Below are the code and all the weights of a small trained network. Each question names an input and a target symbol and asks about switching units off, where a switched-off unit gives its printed mean instead of its output.

import numpy as np


def w(rows, s, z=0):
    codes = np.array(rows[::2]) - 128.0
    scale = np.full(codes.shape[1], s)
    scale[-1] = z or s
    return codes * scale


def norm(h):
    return h / np.sqrt((h * h).mean(-1, keepdims=True) + 1e-5)


def f(y):
    return np.maximum(y, 0)


def softmax(a):
    e = np.exp(a - a.max(-1, keepdims=True))
    return e / e.sum(-1, keepdims=True)


def log_softmax(a):
    a = a - a.max(-1, keepdims=True)
    return a - np.log(np.exp(a).sum(-1, keepdims=True))


def net(x, mask):
    ids = ['βεζμξφψ'.index(c) for c in x.split()]
    T = len(ids)
    res = E[ids] + P[:T]
    q, k, v = (norm(res) @ M[0].T for M in (Q, K, V))
    z = softmax(np.where(np.tri(T) > 0, q @ k.T / 2**0.5, -1e9)) @ v
    res = res + np.where(mask[0], z, O[0][:, -1]) @ O[0][:, :-1]
    y = f(norm(res) @ A[0][:, :-1].T + A[0][:, -1])
    res = res + np.where(mask[1:17], y, B[0][:, -1]) @ B[0][:, :-1]
    return log_softmax(norm(res)[-1] @ U[:, :-1].T + U[:, -1])


Q, K, V, O, A, B = {}, {}, {}, {}, {}, {}
E = w([
[105,78,123],'β',
[154,252,111],'ε',
[232,164,88],'ζ',
[182,155,114],'μ',
[19,174,228],'ξ',
[199,197,112],'φ',
[19,79,112],'ψ',
],0.0033)
P = w([
[122,152,200],'0',
[142,95,31],'1',
[99,248,126],'2',
[167,130,137],'3',
[63,241,124],'4',
[209,121,1],'5',
],0.0087)
Q[0] = w([
[7,177,102],'head 0',
[95,161,32],'head 0',
],0.011)
K[0] = w([
[66,150,244],'head 0',
[183,141,220],'head 0',
],0.011)
V[0] = w([
[251,60,162],'head 0',
[138,243,88],'head 0',
],0.018)
O[0] = w([
[44,164,12,153],'head 0',
[66,2,218,252],'head 0',
],0.013,0.0023)
A[0] = w([
[117,90,137,113],'neuron 0',
[162,33,111,4],'neuron 1',
[214,103,61,54],'neuron 2',
[139,74,60,154],'neuron 3',
[165,118,167,109],'neuron 4',
[191,95,87,68],'neuron 5',
[114,166,181,152],'neuron 6',
[233,10,81,19],'neuron 7',
[98,118,95,99],'neuron 8',
[172,159,195,109],'neuron 9',
[109,30,103,95],'neuron 10',
[120,66,172,113],'neuron 11',
[171,195,130,152],'neuron 12',
[140,151,145,85],'neuron 13',
[123,154,113,131],'neuron 14',
[99,167,169,181],'neuron 15',
],0.012,0.0032)
B[0] = w([
[121,101,78,183],'neuron 0',
[56,195,120,173],'neuron 1',
[43,161,56,181],'neuron 2',
[135,43,99,212],'neuron 3',
[80,132,127,170],'neuron 4',
[82,163,75,152],'neuron 5',
[165,92,90,190],'neuron 6',
[212,251,162,171],'neuron 7',
[86,145,117,172],'neuron 8',
[48,156,117,194],'neuron 9',
[126,129,225,246],'neuron 10',
[174,165,50,228],'neuron 11',
[152,86,177,254],'neuron 12',
[116,154,144,149],'neuron 13',
[162,133,117,176],'neuron 14',
[173,134,101,195],'neuron 15',
],0.022,0.0047)
U = w([
[78,85,141,47],'β',
[127,127,8,175],'ε',
[97,227,110,21],'ζ',
[122,67,164,133],'μ',
[236,201,109,250],'ξ',
[160,165,232,74],'φ',
[175,29,95,165],'ψ',
],0.015,0.002)

Each question gives the input, a string of symbols that net reads in full, and the target symbol t.
The units are the heads (2 rows each of Q, K, V and O) and the neurons (one row each of A and B). Each row of codes is followed by its name. A weight is (code - 128) times the scale printed after its matrix; where a second scale follows, it is the last column's (O, A, B and U).
mask holds one flag per unit, heads first, then neurons. A switched-off unit (its flag False) gives its mean, the last column of its rows in O or B, instead of its output. The means were averaged over made-up inputs and are rounded, as every weight is.
A unit's drop is (log p(t) with every unit on - log p(t) with that unit switched off) / (log p(t) with every unit on - log p(t) with every unit switched off).
The circuit of an input: a set's keep is (log p(t) with only the set's units on - log p(t) with every unit switched off) / (log p(t) with every unit on - log p(t) with every unit switched off). Starting from the 12 units with the biggest drops (on a tie, the unit counted first), units are removed one at a time, each time the one whose removal leaves the highest keep (on an exact tie, the one counted first), for as long as the keep stays at least 0.8.
circuit, biggest first: the units of the circuit, biggest drop first
most important unit: the unit with the biggest drop
top k neurons: the k neurons with the biggest drops, biggest first
drop of u: that unit's drop, to one decimal
input μ ζ μ ψ β ε, target ζ: circuit, biggest first	[neuron 7; neuron 2]
input ε β μ ζ, target ε: top neuron	[neuron 2]
input ψ μ φ μ, target μ: circuit, biggest first	[head 0; neuron 10]
input β φ β, target ξ: circuit, biggest first	[head 0; neuron 12]
input β β β φ, target ε: circuit, biggest first	[head 0; neuron 7]
input φ φ β φ, target β: top 3 neurons	[neuron 10; neuron 1; neuron 12]
input φ β φ φ ξ μ, target β: circuit, biggest first	[head 0; neuron 10]
input β ε ζ ζ ζ, target ξ: circuit, biggest first	[head 0; neuron 12]
input φ ψ β β, target ζ: circuit, biggest first	[head 0; neuron 9]
input μ β ψ φ β φ, target β: circuit, biggest first	[head 0; neuron 10]
input φ ε φ φ, target φ: top 2 neurons	[neuron 10; neuron 7]
input ζ ε β ψ β ε, target ζ: top 3 neurons	[neuron 1; neuron 7; neuron 12]
input ψ β ψ, target φ: circuit, biggest first	[head 0; neuron 11]
input φ ψ μ ψ ε β, target ζ: most important unit	neuron 1
input β β ζ, target ξ: top 2 neurons	[neuron 10; neuron 12]
input ε β φ ε ε ε, target φ: top 2 neurons	[neuron 10; neuron 7]
input φ φ β ψ φ φ, target ζ: top 3 neurons	[neuron 1; neuron 7; neuron 12]
input β β ξ, target ξ: top 2 neurons	[neuron 15; neuron 10]
input μ ε φ ψ, target φ: top 2 neurons	[neuron 10; neuron 2]
input ζ ψ ζ, target β: circuit, biggest first	[head 0]
input φ β ζ, target ψ: drop of neuron 2	0.1
input ε μ μ φ φ, target μ: drop of head 0	0.8
input β φ φ ε, target β: drop of neuron 0	0.1
input β μ ξ φ, target μ: drop of head 0	1.1
